Below is a small trained network, with its code and all its weights. Each question gives an input and a class and asks what happens when units are switched off, that is, made to give their printed mean instead of their output.

import numpy as np


def w(rows, s, z=0):
    codes = np.array(rows[::2]) - 128.0
    scale = np.full(codes.shape[1], s)
    scale[-1] = z or s
    return codes * scale


def norm(h):
    return h / np.sqrt((h * h).mean(-1, keepdims=True) + 1e-5)


def f(y):
    return y / 2 * (1 + np.tanh(0.7978845608 * (y + 0.044715 * y**3)))


def log_softmax(a):
    a = a - a.max(-1, keepdims=True)
    return a - np.log(np.exp(a).sum(-1, keepdims=True))


def net(x, mask):
    res = np.array(x, float).reshape(1, 4) / 4 @ E
    u = 0
    for l in range(4):
        y = f(norm(res) @ A[l][:, :-1].T + A[l][:, -1])
        res = res + np.where(mask[u : u + 3], y, B[l][:, -1]) @ B[l][:, :-1]
        u += 3
    return log_softmax(norm(res)[-1] @ U[:, :-1].T + U[:, -1])


A, B = {}, {}
E = w([
[98,73,66,148,125,189,185],'x0',
[109,51,204,189,109,43,174],'x1',
[134,224,141,204,2,144,178],'x2',
[205,60,117,103,58,134,80],'x3',
],0.0048)
A[0] = w([
[45,182,199,210,251,188,157,94],'L0N1',
[72,29,39,142,115,211,253,4],'L0N2',
[62,16,196,217,121,42,156,88],'L0N3',
],0.0043,0.0018)
B[0] = w([
[112,120,62,139,118,31,127,209],'L0N1',
[81,163,184,2,80,131,76,203],'L0N2',
[172,158,133,134,164,184,208,253],'L0N3',
],0.0089,0.0025)
A[1] = w([
[121,223,135,97,174,105,211,25],'L1N1',
[2,80,115,135,94,199,173,3],'L1N2',
[148,151,25,105,114,149,29,158],'L1N3',
],0.0049,0.0013)
B[1] = w([
[254,160,127,75,33,130,120,183],'L1N1',
[57,124,180,84,2,168,75,145],'L1N2',
[164,118,159,159,164,118,212,254],'L1N3',
],0.0066,0.0025)
A[2] = w([
[187,217,254,117,166,42,74,29],'L2N1',
[244,19,126,97,38,143,94,5],'L2N2',
[143,216,26,103,164,212,52,4],'L2N3',
],0.0055,0.0017)
B[2] = w([
[56,99,103,60,52,208,147,241],'L2N1',
[117,217,72,130,115,70,177,253],'L2N2',
[136,61,212,194,67,79,246,216],'L2N3',
],0.011,0.0021)
A[3] = w([
[175,140,208,120,134,104,182,1],'L3N1',
[50,177,41,166,115,48,147,201],'L3N2',
[115,209,145,254,75,188,69,235],'L3N3',
],0.0079,0.0014)
B[3] = w([
[129,74,110,225,126,240,167,206],'L3N1',
[237,201,142,47,163,135,150,253],'L3N2',
[77,15,95,122,255,77,50,229],'L3N3',
],0.0089,0.0037)
U = w([
[176,49,194,230,87,178,241,150],'0',
[232,217,71,87,126,30,167,149],'1',
[6,94,152,28,6,145,93,141],'2',
[122,24,87,160,240,74,21,162],'3',
[175,163,104,133,142,202,92,177],'4',
[102,215,139,236,88,130,24,2],'5',
[162,155,220,217,64,103,1,3],'6',
],0.011,0.0076)

Each question gives the input, the list of numbers given to net, and the class t.
The units are the neurons (one row each of A and B). Each row of codes is followed by its name. A weight is (code - 128) times the scale printed after its matrix; where a second scale follows, it is the last column's (A, B and U).
mask holds one flag per neuron, layer by layer. A switched-off neuron (its flag False) gives its mean, the last column of its row in B, instead of its output. The means were averaged over made-up inputs and are rounded, as every weight is.
A unit's drop is (log p(t) with every unit on - log p(t) with that unit switched off) / (log p(t) with every unit on - log p(t) with every unit switched off).
The circuit of an input: a set's keep is (log p(t) with only the set's units on - log p(t) with every unit switched off) / (log p(t) with every unit on - log p(t) with every unit switched off). Starting from all 12 units, units are removed one at a time, each time the one whose removal leaves the highest keep (on an exact tie, the one counted first), for as long as the keep stays at least 0.8.
circuit, biggest first: the units of the circuit, biggest drop first
k most important neurons: the k neurons with the biggest drops, biggest first
top k neurons in layer l: the k neurons of layer l with the biggest drops, biggest first
drop when u is switched off: that unit's drop, to one decimal
input [-4,-8,-5,8], class 0: top neuron in layer 1 -> [L1N1]
input [-6,6,7,-3], class 3: circuit, biggest first -> [L3N3; L2N3]
input [-1,-4,6,-4], class 3: 3 most important neurons -> [L3N3; L2N2; L0N3]
input [6,4,2,-6], class 1: 2 most important neurons -> [L0N1; L2N1]
input [3,-8,-4,-8], class 0: 2 most important neurons -> [L2N3; L2N2]
input [7,1,-2,-7], class 1: 2 most important neurons -> [L0N1; L3N2]
input [0,1,6,-3], class 3: 2 most important neurons -> [L3N3; L2N2]
input [5,2,4,-7], class 1: 3 most important neurons -> [L0N1; L3N2; L2N1]
input [8,5,-8,8], class 1: 2 most important neurons -> [L2N2; L3N3]
input [6,-3,3,-8], class 1: circuit, biggest first -> [L0N1; L3N2]
input [-6,8,-7,-4], class 0: 3 most important neurons -> [L0N3; L0N2; L3N3]
input [-8,-7,5,3], class 2: 2 most important neurons -> [L2N1; L0N3]
input [-3,-5,7,4], class 3: 2 most important neurons -> [L3N3; L0N3]
input [-4,8,-4,-6], class 0: top 2 neurons in layer 0 -> [L0N3; L0N2]
input [3,-8,-6,8], class 0: top 2 neurons in layer 3 -> [L3N2; L3N3]
input [-7,-1,-6,-4], class 2: top 2 neurons in layer 2 -> [L2N1; L2N2]
input [6,-3,2,7], class 1: circuit, biggest first -> [L2N2]
input [-3,-5,-5,8], class 1: 3 most important neurons -> [L2N2; L0N3; L3N3]
input [4,3,-6,-6], class 1: circuit, biggest first -> [L0N1; L3N2]
input [7,-3,-6,-7], class 1: circuit, biggest first -> [L0N1; L3N2]
input [-8,6,-5,0], class 2: circuit, biggest first -> [L2N1]
input [2,-4,6,7], class 1: 3 most important neurons -> [L2N2; L0N3; L3N2]
input [3,-8,3,8], class 0: 3 most important neurons -> [L2N3; L0N1; L1N1]
input [-8,4,-6,7], class 2: top 2 neurons in layer 3 -> [L3N2; L3N3]
input [-8,-8,-7,6], class 0: drop when L3N2 is switched off -> 0.1
